Below is a small trained network, with its code and all its weights. Each question gives an input and a class and asks what happens when units are switched off, that is, made to give their printed mean instead of their output.

import numpy as np


def w(rows, s, z=0):
    codes = np.array(rows[::2]) - 128.0
    scale = np.full(codes.shape[1], s)
    scale[-1] = z or s
    return codes * scale


def norm(h):
    return h / np.sqrt((h * h).mean(-1, keepdims=True) + 1e-5)


def f(y):
    return np.maximum(y, 0)


def log_softmax(a):
    a = a - a.max(-1, keepdims=True)
    return a - np.log(np.exp(a).sum(-1, keepdims=True))


def net(x, mask):
    res = np.array(x, float).reshape(1, 6) / 4 @ E
    u = 0
    for l in range(3):
        y = f(norm(res) @ A[l][:, :-1].T + A[l][:, -1])
        res = res + np.where(mask[u : u + 12], y, B[l][:, -1]) @ B[l][:, :-1]
        u += 12
    return log_softmax(norm(res)[-1] @ U[:, :-1].T + U[:, -1])


A, B = {}, {}
E = w([
[129,129,127,131],'x0',
[214,45,14,142],'x1',
[17,147,22,202],'x2',
[128,129,129,131],'x3',
[130,129,128,130],'x4',
[228,254,51,90],'x5',
],0.0076)
A[0] = w([
[191,25,37,138,144],'0.n0',
[116,122,124,103,104],'0.n1',
[2,161,5,153,138],'0.n2',
[87,113,214,145,3],'0.n3',
[168,223,239,172,43],'0.n4',
[176,232,49,90,114],'0.n5',
[75,131,139,142,31],'0.n6',
[145,137,84,129,51],'0.n7',
[202,87,193,104,109],'0.n8',
[215,29,50,169,48],'0.n9',
[77,118,187,118,50],'0.n10',
[23,51,220,78,123],'0.n11',
],0.0071,0.0058)
B[0] = w([
[170,57,97,99,227],'0.n0',
[136,124,134,126,128],'0.n1',
[93,140,78,255,254],'0.n2',
[131,115,184,143,146],'0.n3',
[139,120,169,62,170],'0.n4',
[205,145,137,179,235],'0.n5',
[95,124,139,148,132],'0.n6',
[151,133,137,154,133],'0.n7',
[76,129,133,143,187],'0.n8',
[70,184,165,92,184],'0.n9',
[153,127,162,162,150],'0.n10',
[162,104,184,168,239],'0.n11',
],0.0098,0.0052)
A[1] = w([
[59,150,66,169,55],'1.n0',
[113,145,165,164,143],'1.n1',
[117,198,127,35,1],'1.n2',
[93,181,134,86,88],'1.n3',
[128,206,81,137,70],'1.n4',
[147,144,111,61,97],'1.n5',
[97,85,139,64,24],'1.n6',
[103,241,120,93,76],'1.n7',
[108,119,120,150,45],'1.n8',
[137,145,105,171,196],'1.n9',
[65,248,215,164,42],'1.n10',
[112,204,211,173,153],'1.n11',
],0.014,0.0063)
B[1] = w([
[208,115,209,49,191],'1.n0',
[123,140,106,50,193],'1.n1',
[165,252,180,192,142],'1.n2',
[201,140,91,150,140],'1.n3',
[128,114,41,80,178],'1.n4',
[132,178,198,163,152],'1.n5',
[130,84,164,96,136],'1.n6',
[95,214,97,126,167],'1.n7',
[128,120,123,108,134],'1.n8',
[78,156,84,99,223],'1.n9',
[190,40,34,164,220],'1.n10',
[59,186,153,75,254],'1.n11',
],0.012,0.0077)
A[2] = w([
[214,160,105,119,147],'2.n0',
[217,117,98,217,85],'2.n1',
[180,143,190,64,217],'2.n2',
[103,16,209,54,123],'2.n3',
[20,252,189,112,191],'2.n4',
[127,143,60,73,152],'2.n5',
[49,81,90,111,2],'2.n6',
[125,129,99,234,52],'2.n7',
[15,40,93,140,45],'2.n8',
[205,185,115,96,7],'2.n9',
[177,5,242,134,46],'2.n10',
[182,160,164,99,108],'2.n11',
],0.011,0.0052)
B[2] = w([
[124,162,169,170,205],'2.n0',
[166,166,171,129,161],'2.n1',
[187,114,169,99,227],'2.n2',
[134,98,41,86,241],'2.n3',
[8,207,162,115,255],'2.n4',
[111,90,169,156,214],'2.n5',
[136,67,163,231,156],'2.n6',
[254,92,143,123,140],'2.n7',
[151,68,245,199,196],'2.n8',
[164,59,219,166,170],'2.n9',
[136,173,22,53,209],'2.n10',
[153,66,194,202,170],'2.n11',
],0.0092,0.008)
U = w([
[81,118,155,17,47],'0',
[41,107,169,180,176],'1',
[122,209,196,126,145],'2',
[69,184,22,139,142],'3',
[168,71,42,61,139],'4',
[143,33,115,210,136],'5',
[224,117,169,142,204],'6',
[191,135,2,199,2],'7',
],0.031,0.0038)

Each question gives the input, the list of numbers given to net, and the class t.
The units are the neurons (one row each of A and B). Each row of codes is followed by its name. A weight is (code - 128) times the scale printed after its matrix; where a second scale follows, it is the last column's (A, B and U).
mask holds one flag per neuron, layer by layer. A switched-off neuron (its flag False) gives its mean, the last column of its row in B, instead of its output. The means were averaged over made-up inputs and are rounded, as every weight is.
A unit's drop is (log p(t) with every unit on - log p(t) with that unit switched off) / (log p(t) with every unit on - log p(t) with every unit switched off).
The circuit of an input: a set's keep is (log p(t) with only the set's units on - log p(t) with every unit switched off) / (log p(t) with every unit on - log p(t) with every unit switched off). Starting from the 12 units with the biggest drops (on a tie, the unit counted first), units are removed one at a time, each time the one whose removal leaves the highest keep (on an exact tie, the one counted first), for as long as the keep stays at least 0.8.
units of the circuit, in order: the units of the circuit, biggest drop first
most important unit: the unit with the biggest drop
top k neurons: the k neurons with the biggest drops, biggest first
top k neurons in layer l: the k neurons of layer l with the biggest drops, biggest first
drop of u: that unit's drop, to one decimal
input [1,3,6,3,1,-4], class 5: most important unit => 1.n11
input [-7,-7,-5,-8,4,-2], class 0: top 2 neurons in layer 1 => [1.n11 1.n10]
input [-6,-3,-3,-5,-1,0], class 0: units of the circuit, in order => [1.n11 1.n10]
input [7,-8,2,-2,-6,4], class 3: top 3 neurons => [1.n11 1.n10 1.n7]
input [1,2,8,-5,4,4], class 7: top 2 neurons => [1.n11 2.n4]
input [6,-5,1,7,-1,-1], class 1: top 3 neurons => [1.n11 1.n10 1.n0]
input [6,-6,-2,-1,1,-7], class 0: top 2 neurons => [1.n11 0.n2]
input [2,4,2,7,6,-1], class 5: top 2 neurons in layer 1 => [1.n9 1.n1]
input [-6,4,8,-1,-8,2], class 7: top 3 neurons => [1.n11 0.n2 2.n4]
input [0,0,-6,-1,8,2], class 2: top 2 neurons => [0.n0 1.n10]
input [5,2,3,4,-7,1], class 7: top 3 neurons => [1.n11 2.n4 1.n9]
input [8,8,6,5,-5,0], class 5: top 2 neurons => [2.n10 0.n0]
input [-5,-8,3,-6,-1,5], class 3: top 3 neurons => [1.n11 1.n10 1.n7]
input [-1,2,7,3,3,-5], class 5: units of the circuit, in order => [1.n11]
input [4,2,5,5,2,0], class 5: top 2 neurons => [1.n11 0.n2]
input [8,0,8,-2,1,-1], class 1: top 3 neurons in layer 1 => [1.n10 1.n9 1.n0]
input [-7,3,2,-2,-6,-1], class 5: top 3 neurons => [0.n0 1.n9 1.n11]
input [-1,-2,2,7,-2,1], class 3: top 2 neurons in layer 0 => [0.n2 0.n0]
input [-3,7,0,-3,-2,3], class 6: top 2 neurons => [0.n2 1.n10]
input [7,7,-1,7,-6,2], class 6: most important unit => 0.n2
input [2,3,5,-8,-5,-3], class 5: top 2 neurons => [1.n11 2.n4]
input [1,3,2,2,2,-8], class 5: top 2 neurons in layer 1 => [1.n0 1.n11]
input [0,1,-8,5,-7,-5], class 4: drop of 2.n3 => 0.2
input [-5,-4,1,7,-3,4], class 3: top 2 neurons in layer 1 => [1.n11 1.n10]
input [5,-7,4,8,3,8], class 3: drop of 1.n10 => 0.1
